Below is a small trained network, with its code and all its weights. Each question gives an input and a target symbol and asks what happens when units are switched off, that is, made to give their printed mean instead of their output.

import numpy as np


def w(rows, s, z=0):
    codes = np.array(rows[::2]) - 128.0
    scale = np.full(codes.shape[1], s)
    scale[-1] = z or s
    return codes * scale


def norm(h):
    return h / np.sqrt((h * h).mean(-1, keepdims=True) + 1e-5)


def f(y):
    return np.maximum(y, 0)


def softmax(a):
    e = np.exp(a - a.max(-1, keepdims=True))
    return e / e.sum(-1, keepdims=True)


def log_softmax(a):
    a = a - a.max(-1, keepdims=True)
    return a - np.log(np.exp(a).sum(-1, keepdims=True))


def net(x, mask):
    ids = ['ΘΛΠΨΩαβγεζημξστφ'.index(c) for c in x.split()]
    T = len(ids)
    res = E[ids] + P[:T]
    u = 0
    for l in range(3):
        q, k, v = (norm(res) @ M[l].T for M in (Q, K, V))
        z = softmax(np.where(np.tri(T) > 0, q @ k.T / 3**0.5, -1e9)) @ v
        res = res + np.where(mask[u], z, O[l][:, -1]) @ O[l][:, :-1]
        u += 1
        y = f(norm(res) @ A[l][:, :-1].T + A[l][:, -1])
        res = res + np.where(mask[u : u + 8], y, B[l][:, -1]) @ B[l][:, :-1]
        u += 8
    return log_softmax(norm(res)[-1] @ U[:, :-1].T + U[:, -1])


Q, K, V, O, A, B = {}, {}, {}, {}, {}, {}
E = w([
[180,115,188],'Θ',
[181,153,174],'Λ',
[143,148,148],'Π',
[88,121,97],'Ψ',
[182,154,144],'Ω',
[140,107,69],'α',
[178,132,122],'β',
[155,123,142],'γ',
[207,130,170],'ε',
[253,138,149],'ζ',
[88,89,154],'η',
[245,143,152],'μ',
[91,123,93],'ξ',
[85,77,152],'σ',
[177,134,166],'τ',
[143,99,113],'φ',
],0.015)
P = w([
[125,153,161],'0',
[167,126,55],'1',
[134,220,10],'2',
[108,196,221],'3',
[167,77,75],'4',
[137,207,17],'5',
],0.012)
Q[0] = w([
[176,83,93],'L0H1',
[121,44,2],'L0H1',
[95,158,74],'L0H1',
],0.0057)
K[0] = w([
[74,180,102],'L0H1',
[103,156,2],'L0H1',
[169,220,100],'L0H1',
],0.0092)
V[0] = w([
[167,77,210],'L0H1',
[151,1,156],'L0H1',
[149,81,197],'L0H1',
],0.0089)
O[0] = w([
[45,176,41,99],'L0H1',
[90,185,76,5],'L0H1',
[214,254,167,64],'L0H1',
],0.0063,0.0018)
A[0] = w([
[198,136,224,42],'L0N1',
[14,98,145,117],'L0N2',
[172,190,132,167],'L0N3',
[102,152,39,4],'L0N4',
[120,73,178,79],'L0N5',
[121,139,122,36],'L0N6',
[116,226,125,73],'L0N7',
[2,106,55,96],'L0N8',
],0.0099,0.0027)
B[0] = w([
[59,80,148,205],'L0N1',
[115,191,181,163],'L0N2',
[66,169,135,254],'L0N3',
[184,5,47,172],'L0N4',
[169,218,78,150],'L0N5',
[116,132,112,128],'L0N6',
[112,163,228,204],'L0N7',
[30,43,254,190],'L0N8',
],0.0073,0.0048)
Q[1] = w([
[52,71,44],'L1H1',
[135,181,2],'L1H1',
[129,144,167],'L1H1',
],0.012)
K[1] = w([
[147,21,59],'L1H1',
[107,173,4],'L1H1',
[119,173,186],'L1H1',
],0.011)
V[1] = w([
[2,75,21],'L1H1',
[140,145,196],'L1H1',
[75,93,181],'L1H1',
],0.0096)
O[1] = w([
[254,152,233,3],'L1H1',
[38,63,36,185],'L1H1',
[107,34,136,139],'L1H1',
],0.0076,0.0041)
A[1] = w([
[214,28,125,48],'L1N1',
[68,125,186,128],'L1N2',
[184,12,135,102],'L1N3',
[233,66,30,255],'L1N4',
[165,95,171,88],'L1N5',
[199,27,102,16],'L1N6',
[165,180,16,86],'L1N7',
[157,112,208,36],'L1N8',
],0.011,0.0058)
B[1] = w([
[203,112,120,179],'L1N1',
[177,137,112,172],'L1N2',
[140,111,91,193],'L1N3',
[174,247,109,254],'L1N4',
[123,153,114,149],'L1N5',
[165,84,97,166],'L1N6',
[113,97,84,186],'L1N7',
[103,103,83,138],'L1N8',
],0.013,0.0094)
Q[2] = w([
[124,144,196],'L2H1',
[248,90,157],'L2H1',
[99,185,180],'L2H1',
],0.016)
K[2] = w([
[68,212,215],'L2H1',
[238,219,222],'L2H1',
[1,87,210],'L2H1',
],0.0088)
V[2] = w([
[96,182,182],'L2H1',
[182,112,2],'L2H1',
[22,40,158],'L2H1',
],0.0078)
O[2] = w([
[153,164,172,105],'L2H1',
[62,56,129,252],'L2H1',
[136,120,254,45],'L2H1',
],0.0084,0.0045)
A[2] = w([
[90,104,107,45],'L2N1',
[93,133,140,46],'L2N2',
[103,118,188,111],'L2N3',
[100,96,115,203],'L2N4',
[107,7,159,2],'L2N5',
[164,131,159,97],'L2N6',
[193,176,116,145],'L2N7',
[214,62,111,67],'L2N8',
],0.019,0.0039)
B[2] = w([
[118,83,171,158],'L2N1',
[136,91,81,157],'L2N2',
[188,105,43,177],'L2N3',
[145,110,171,189],'L2N4',
[205,115,240,166],'L2N5',
[181,157,104,134],'L2N6',
[95,66,251,254],'L2N7',
[62,128,65,225],'L2N8',
],0.013,0.0072)
U = w([
[9,78,148,75],'Θ',
[54,99,138,209],'Λ',
[74,172,224,248],'Π',
[153,64,97,70],'Ψ',
[73,190,145,102],'Ω',
[205,118,107,86],'α',
[176,187,176,153],'β',
[167,167,189,172],'γ',
[73,144,119,85],'ε',
[122,198,87,76],'ζ',
[136,73,199,254],'η',
[104,178,121,140],'μ',
[151,52,65,40],'ξ',
[140,89,183,221],'σ',
[106,136,101,128],'τ',
[219,135,105,140],'φ',
],0.015,0.0034)

Each question gives the input, a string of symbols that net reads in full, and the target symbol t.
The units are the heads (3 rows each of Q, K, V and O) and the neurons (one row each of A and B). Each row of codes is followed by its name. A weight is (code - 128) times the scale printed after its matrix; where a second scale follows, it is the last column's (O, A, B and U).
mask holds one flag per unit, layer by layer, with each layer's heads first. A switched-off unit (its flag False) gives its mean, the last column of its rows in O or B, instead of its output. The means were averaged over made-up inputs and are rounded, as every weight is.
A unit's drop is (log p(t) with every unit on - log p(t) with that unit switched off) / (log p(t) with every unit on - log p(t) with every unit switched off).
The circuit of an input: a set's keep is (log p(t) with only the set's units on - log p(t) with every unit switched off) / (log p(t) with every unit on - log p(t) with every unit switched off). Starting from the 12 units with the biggest drops (on a tie, the unit counted first), units are removed one at a time, each time the one whose removal leaves the highest keep (on an exact tie, the one counted first), for as long as the keep stays at least 0.8.
circuit, biggest first: the units of the circuit, biggest drop first
top k neurons: the k neurons with the biggest drops, biggest first
k most important neurons of layer l: the k neurons of layer l with the biggest drops, biggest first
input Ω Ψ ζ Ψ, target ξ: top 2 neurons => L1N4, L2N3
input ζ τ Π Π, target Θ: circuit, biggest first => L1H1
input ξ ζ Π, target Π: circuit, biggest first => L1H1, L2N7
input ζ Θ Θ, target Θ: top 2 neurons => L1N4, L0N7
input α ζ φ ξ, target φ: 3 most important neurons of layer 2 => L2N3, L2N7, L2N8
input Ω ζ σ ζ, target ξ: top 2 neurons => L1N4, L2N3
input Ω η β η, target ξ: 3 most important neurons of layer 2 => L2N3, L2N7, L2N2
input ξ μ β Ω, target η: top 2 neurons => L1N4, L0N2
input φ γ Ω ζ γ Θ, target Θ: circuit, biggest first => L1N4, L1N1
input ξ μ Ω ξ, target η: top 3 neurons => L1N4, L0N5, L2N5
input α μ ζ σ, target φ: top 2 neurons => L1N4, L2N3
input μ ε ζ μ η, target η: top 3 neurons => L0N8, L2N5, L0N2
input φ Θ Π ζ, target Π: 2 most important neurons of layer 1 => L1N3, L1N4
input ζ ζ ξ μ, target Θ: top neuron => L1N4
input φ μ Θ μ, target Π: 3 most important neurons of layer 1 => L1N3, L1N6, L1N8
input ζ ξ ξ γ, target Θ: 3 most important neurons of layer 1 => L1N4, L1N1, L1N6
input ξ γ Ω ζ, target η: top 2 neurons => L1N4, L2N5
input ζ ζ ξ, target ξ: 2 most important neurons of layer 0 => L0N8, L0N4
input Ω ξ ξ φ, target ξ: 3 most important neurons of layer 2 => L2N3, L2N7, L2N2
input φ ζ ξ ζ μ η, target η: top 2 neurons => L0N8, L1N4
input Ω ζ β ζ, target ξ: top 2 neurons => L2N3, L1N4
input ξ η Λ τ η Π, target Π: top 2 neurons => L0N4, L2N7
input φ α ε ζ, target Π: most important neuron of layer 0 => L0N7
input φ Θ Ψ α, target Π: 2 most important neurons of layer 0 => L0N8, L0N4
input φ ζ ζ μ, target Π: top 2 neurons => L0N7, L1N4
input Θ ξ φ, target φ: 2 most important neurons of layer 1 => L1N4, L1N7
input Ω ζ ζ Ω φ, target φ: top 2 neurons => L1N4, L2N7
input ξ ζ φ μ, target η: top 3 neurons => L1N4, L2N5, L0N2
input α μ ζ Ψ, target φ: 3 most important neurons of layer 2 => L2N3, L2N7, L2N8
